Each row has two labels, one from each of two sets.
[ 14  -3   4  -3   8  -2 -17  16   5 -13   8  11  12  -6  38   7 -35   8
   3  -4   6  -6   3 -25 -12  22  -6  -2  21   7  -7  -3  -8  16  -7 -16
  -3  -3  11  11   5 -30  -6  -6 -14   1  12  -7   2 -21  18 -21  -5  11
   4   2 -14  10  -1  -3  -4 -17  -8  17 -39  15  12  -7   1 -10   1   1
  -7  -5   8  12  -4  36  20   7 -28  -8   7  13   8   6  -5  13   2 -15
 -14   5   4   0  -9   4   3  -2  -3   3   5   2  -3  -6  -5 -15   8   4
 -11   3 -13   9   5   4  -6  -2  18   3 -25  -2  20 -16   1  18  -2   2
   8  -5  -5]  B + <22>
[-10  -2  -3   3  -8  12   8 -11  -4  14   4 -12 -45  13 -25  12  34   1
   8   0 -19  21 -11  24  10 -27  -2   3 -42   4   3   7   3 -24   0   3
  17   6  -2   7 -13  -3 -14  18  16  -9 -11  27 -15  -9  -8  48  -2 -29
  -5   5   1  -1   8   0  -6  -3   2 -15  40  -8 -32   6   6  15 -71   7
  -4   3   3   0  11 -19 -33  10   8  10  -4  -5  -5   9   2  -4   0   1
  25  -8   5   7 -28  12   0  -7   5  16   4  -3   3   8  16   1   1  -3
  28  -1  16  56   7  -1  16   4 -31  14  10 -19 -11   0   3  -6   4 -19
  -4   6   6]  V + <33>
[  4  -8  -1  12  17  -2  21 -35  18   7   2 -10  18  -9 -12   4  10   0
  -4  -2  12  11  -1  -7   5  -2  10  14 -15  13   0  13   9   1  14   6
   2   2   0  -7  25 -12  -5   6   6   2  13   3 -13   2  13  -5  -2   0
   6   9   5  -5  -3  -4  -8   9   1  -5 -14  -2  -2  16  -4  -5  41   3
   5   0  -5 -12   7  10   7 -29   1   7   7 -12 -19   4  -3 -15  -5  -2
  -4  -7  -6   8   3   9   2   2   6  -4   4  -7   7   3 -19 -19   6 -11
 -22  -1   0  -4  -8  -8  -1   8  11 -15  -1   7  18  -8   1  -9  -5 -18
   9   8  11]  B + <20>
[ -8  -3  -7   6  -4   8  24  -7  -2   7   2  -7 -36   8 -25   5  25  -3
   0  -1 -20  17  -8  23  13 -28   0   0 -33   6   4  12  14 -10  -5  10
  13   8  -2   2  -3   6  -7   4  14  -5  -4  20 -12   7  -3  46   2 -15
  -1  -9  11  -2   1  -1  -6   0  -3 -10  32 -18 -30   7   3  13 -45   4
   0  -2   4  -3  11 -25 -24 -11   4   7 -11   5  -8   8  11  -2   2  -2
  19   2   0   4  -1  -2   1   8   3   9   6  -1   1   4   8   5   5   3
  20  -7   2  34   3  -3  10   4 -24  10  12  -8 -12  10   3  -7   1  -9
   3  -7  14]  V + <20>
[  8  -4  10  17  24 -10 -25 -24  12   0  -2 -18   4  -9  15   8 -22  10
   7 -10   8  -4  -2 -33  -6  19  12   3 -12  13  -4  12 -11  -1  20  -4
   4  -4   0  -5  24 -20 -10   9  -2  -1  19   7   5 -23  22 -16   3   7
   6   0 -10   1  -4   0  -6  -4  -8  11 -31   0  10  -3  -4  -6  32  -1
  19   2  -9   3   8  33  12  -8  13   2  -1 -22  -9  13  -1 -16  -4  -1
 -24 -11  -8   2  -6  24   7  -1   1 -13   6  -7  10  -3  -9 -31  -2 -11
 -32   5 -12 -16  -3  -6  -6   4  17  -9 -12  -3  14 -16   7   0   2 -14
  -4   8   0]  C + <33>
[ 17  -6  -6   0  17 -13  31  11  27  -6   3   1   4  -5  20   2 -14  16
  -6  -8   2  -2   2 -15  -9  15  12  -3  14  24   0 -10  10   1 -22 -10
   3   3  -3   6   5 -21 -13  -5  -8  -5  20  -8 -10 -21  10  -5  -3  15
   6  -4  -4   9  -5 -12  -9 -13  -8  16 -25  16  10  -4  -4  -9  -5  18
   3   2   9  11  -2  28  18  13 -38   2  15  21   1  11  -4  11 -13 -14
 -16 -13   9  -1 -10   1  -3  -4  -2   1   4   7   4  -1 -11  -2  10   3
  -7   0  -5  23  11   3  -5   2  11  10 -17  13  12 -39  -1  13  -6   2
   7  -5   0]  C + <22>
[-14 -13  -7   5   2   9   7 -13   2  10   3  -2 -21   1 -32  13  47  -3
   6   0 -19  34 -12  12   3 -28   4   7 -47  20   2   2   3  -8 -17  -4
  11  13   2   3  -4   8 -16  27  13  -7  -4  23 -23 -20  -3  45  -3 -25
  -7  19  10  10   0  -7   0   8   4  -8  24   9 -35  11  16   6 -62  17
 -24  -2  -3 -15  13 -13 -18  18   4   0 -37   4  -6   5   3   4   5  -8
  26  -9  -4  10 -16  -5   0   2   8  19   2  20   0   7  14 -13  10  -5
  36   2 -18  77   6   0  17   6 -21  13  14 -26  -7 -11   2  -5  -3  -8
  20   0  14]  V + <33>
[-11   2  -9  -7 -10   4 -28   8 -38 -14  -4  39  14   1 -11  -7   0 -19
   1   4 -10   7  -6   7  -1  -5 -16   1   4 -12  -4   0 -12   4  10  11
 -13  11   6  -7 -11  22   1  -3  -4   5 -17 -15  16  15   2  -1  -2  13
   1   2  -1   1   0   1  -2  -6  -3   7   2  -1  -3  -5   9   6 -24 -15
  -7   2   1   3   2 -16  -6   5   8  -4 -19  14  14 -16   4   9  17   3
  -6   8   1  -3   7 -11   9   6  -6   2   3  -4 -11  -2   4   2   4  -4
  13   5  -1 -17  -4   3  -4  -6  -8  -4  13 -12 -22  37   0   7  -7  25
  11 -10  -5]  V + <24>
[  7  -9  -1   4   0   4   3  -3  -9   2   4  12 -20   3 -18 -56  17  -2
   3   2 -17  20 -12  10   6 -27   3  -6 -25  13  -4  -4   3  -8  -5  -1
   5  10   1   1  -3   2  -8  12   6   9 -11  12 -12 -10   3  36  -1  -4
   1   0   2  -4   7  -4  -6   0  -3   3  10   1 -19   1   3   4 -44  -4
 -11  -5   7   0  10 -14 -13  14   1   6  -7   2  -7  -1   2   2   4  -6
   8  -6   2   4 -16  10   8  -1  -1  13   4   4   9   6   3  -1   4  -1
  16  12   8  37   2   1   1   0 -14  11   9 -15 -10   3   2   1   2  -5
   2   2   5]  V + <33>
[  7   2   0 -15  -5   1  22  20   1  -7  -3  25  -1  -4 -12   0  15   4
   2   9 -16  17 -10   4  -5 -18   3  -5  -6  12   3 -17   3  -1 -26  -5
   6  14   0  10  -1   3  -7   5 -16 -14   6  -2 -17 -15   9  23  -1  -3
  -7   8   4  10  -5  -5 -15  -3  -3   6  -8  16 -14  15  14 -16 -55  15
 -37  -1   6   1  -1   4   1  25 -36  -5 -13  40  13  -4   0  17   5 -19
   0   3  -4  10 -15 -16   1   2   8  19   9   8  -8   4 -12   6  13   7
  26   4  -6  52   1  12  10   1 -10  17  -3  -8  -6 -15  -6  22  -9  12
  26 -11  -1]  Z + <22>
[ 10 -15  -4   6  10   5  39  -1  18   2  -3  -1  -6   5 -30  11  48   9
   3   1  -4  22  -3   5   3 -19  11   3 -29  24   3   5  16  -3 -18   1
  19  11  -2   2  11  -8   2  13   2  -6  13  18 -48 -25   9  31   3 -16
   1   4   9   2  -1  -8 -17   3  -1 -10   5   9 -19  17   2   6 -32  23
 -15  -3   1 -12   9  -2  -8  17 -16  -5 -12   4 -14  13  -2   6  -4  -5
   8 -12  -4   5 -26  -4  -1  -3   4  11   4  16   3   2 -12 -12  13  -3
  22   2   3  55   0   6  10   8  -7   7   5  -3   3 -28   2  -6   1 -11
  20   5  13]  Z + <33>
